Here is a tiny trained network, its code and every weight. The questions are about switching its units off for an input and a class, where a switched-off unit gives its printed mean instead of its output.

import numpy as np


def w(rows, s, z=0):
    codes = np.array(rows[::2]) - 128.0
    scale = np.full(codes.shape[1], s)
    scale[-1] = z or s
    return codes * scale


def f(y):
    return y / 2 * (1 + np.tanh(0.7978845608 * (y + 0.044715 * y**3)))


def log_softmax(a):
    a = a - a.max(-1, keepdims=True)
    return a - np.log(np.exp(a).sum(-1, keepdims=True))


def net(x, mask):
    res = np.array(x, float).reshape(1, 7) / 4 @ E
    y = f(res @ A[0][:, :-1].T + A[0][:, -1])
    res = res + np.where(mask, y, B[0][:, -1]) @ B[0][:, :-1]
    return log_softmax(res[-1] @ U[:, :-1].T + U[:, -1])


A, B = {}, {}
E = w([
[177,109,150,154,203,62,93,145,136,72,175],'x0',
[33,204,59,186,228,71,169,251,250,139,21],'x1',
[4,45,95,243,51,156,119,242,93,63,202],'x2',
[129,22,127,21,168,168,254,90,228,132,235],'x3',
[100,167,159,155,117,170,109,41,201,111,139],'x4',
[103,111,125,119,100,75,142,123,113,170,108],'x5',
[154,122,107,168,112,135,161,117,116,88,83],'x6',
],0.0061)
A[0] = w([
[119,216,163,80,244,93,174,153,159,167,54,222],'n1',
[112,95,176,188,98,137,95,91,80,75,149,219],'n2',
[132,61,140,85,158,133,254,161,177,107,157,215],'n3',
[127,116,150,79,58,164,153,120,77,145,151,195],'n4',
[120,209,110,194,125,129,130,188,117,163,105,211],'n5',
[34,138,80,165,168,127,175,190,186,115,152,200],'n6',
[152,199,124,125,140,52,96,144,129,142,99,214],'n7',
[208,167,150,123,111,142,43,109,74,162,92,253],'n8',
[57,96,159,163,94,140,65,184,85,103,161,187],'n9',
[114,57,152,95,131,143,162,126,133,129,173,179],'n10',
[212,142,134,78,143,118,214,83,133,147,144,205],'n11',
],0.0077,0.0036)
B[0] = w([
[59,157,187,154,206,188,205,76,173,161,61,250],'n1',
[101,133,153,121,88,195,135,254,84,114,240,198],'n2',
[126,137,53,99,131,99,195,77,233,176,207,254],'n3',
[192,86,173,186,132,158,118,135,114,109,194,199],'n4',
[66,184,135,139,152,92,82,197,138,131,71,209],'n5',
[39,101,62,143,85,55,134,210,249,50,99,248],'n6',
[94,148,181,76,180,133,118,129,63,172,24,197],'n7',
[166,186,228,37,53,159,33,138,42,132,90,233],'n8',
[151,154,130,253,68,101,137,216,109,93,185,207],'n9',
[194,111,44,190,112,142,174,63,212,83,205,201],'n10',
[187,54,190,110,183,137,71,61,184,204,159,235],'n11',
],0.006,0.009)
U = w([
[167,161,202,44,88,144,60,105,59,136,98,234],'0',
[109,235,125,94,185,142,124,116,95,126,42,43],'1',
[139,171,154,172,59,120,109,157,60,117,170,219],'2',
[79,134,108,169,107,98,53,170,121,113,72,86],'3',
[255,120,148,102,133,126,117,58,155,168,156,26],'4',
[128,136,112,116,183,150,173,98,185,184,104,110],'5',
[174,81,82,153,75,151,152,108,135,106,191,250],'6',
[80,135,64,102,84,80,170,121,164,84,137,5],'7',
],0.0072,0.0013)

Each question gives the input, the list of numbers given to net, and the class t.
The units are the neurons (one row each of A and B). Each row of codes is followed by its name. A weight is (code - 128) times the scale printed after its matrix; where a second scale follows, it is the last column's (A, B and U).
mask holds one flag per neuron, in row order. A switched-off neuron (its flag False) gives its mean, the last column of its row in B, instead of its output. The means were averaged over made-up inputs and are rounded, as every weight is.
A unit's drop is (log p(t) with every unit on - log p(t) with that unit switched off) / (log p(t) with every unit on - log p(t) with every unit switched off).
The circuit of an input: a set's keep is (log p(t) with only the set's units on - log p(t) with every unit switched off) / (log p(t) with every unit on - log p(t) with every unit switched off). Starting from all 11 units, units are removed one at a time, each time the one whose removal leaves the highest keep (on an exact tie, the one counted first), for as long as the keep stays at least 0.8.
units of the circuit, in order: the units of the circuit, biggest drop first
k most important neurons: the k neurons with the biggest drops, biggest first
drop when u is switched off: that unit's drop, to one decimal
input [4,-3,-1,-2,-3,-8,-4], class 0: units of the circuit, in order -> (n8 n3)
input [-6,-4,0,0,4,-4,8], class 0: units of the circuit, in order -> (n3 n6)
input [6,2,-4,0,7,-8,2], class 1: units of the circuit, in order -> (n3 n10 n1)
input [6,-6,-1,-2,7,-4,4], class 0: units of the circuit, in order -> (n8 n3)
input [1,5,2,6,-4,-4,-7], class 7: units of the circuit, in order -> (n6)
input [7,-1,-6,-1,-7,-8,-4], class 0: units of the circuit, in order -> (n8 n3)
input [-6,-1,0,8,-8,-8,-6], class 4: units of the circuit, in order -> (n11 n6)
input [5,0,-3,-8,1,-2,4], class 0: 2 most important neurons -> (n8 n6)
input [-5,2,0,-5,0,6,-6], class 1: 2 most important neurons -> (n7 n6)
input [-1,-5,-7,0,3,-6,7], class 0: 3 most important neurons -> (n8 n3 n10)
input [2,-2,-7,0,8,-5,5], class 0: 3 most important neurons -> (n8 n3 n10)
input [7,-2,4,-1,6,0,4], class 2: drop when n4 is switched off -> 0.0
input [7,5,-1,-1,-5,-3,7], class 1: drop when n8 is switched off -> -0.1
input [0,-2,-3,-5,-4,-1,0], class 0: drop when n8 is switched off -> 0.2
input [-1,3,7,4,5,-8,0], class 7: drop when n11 is switched off -> 0.1
input [5,5,5,4,0,-4,-6], class 7: most important neuron -> (n6)
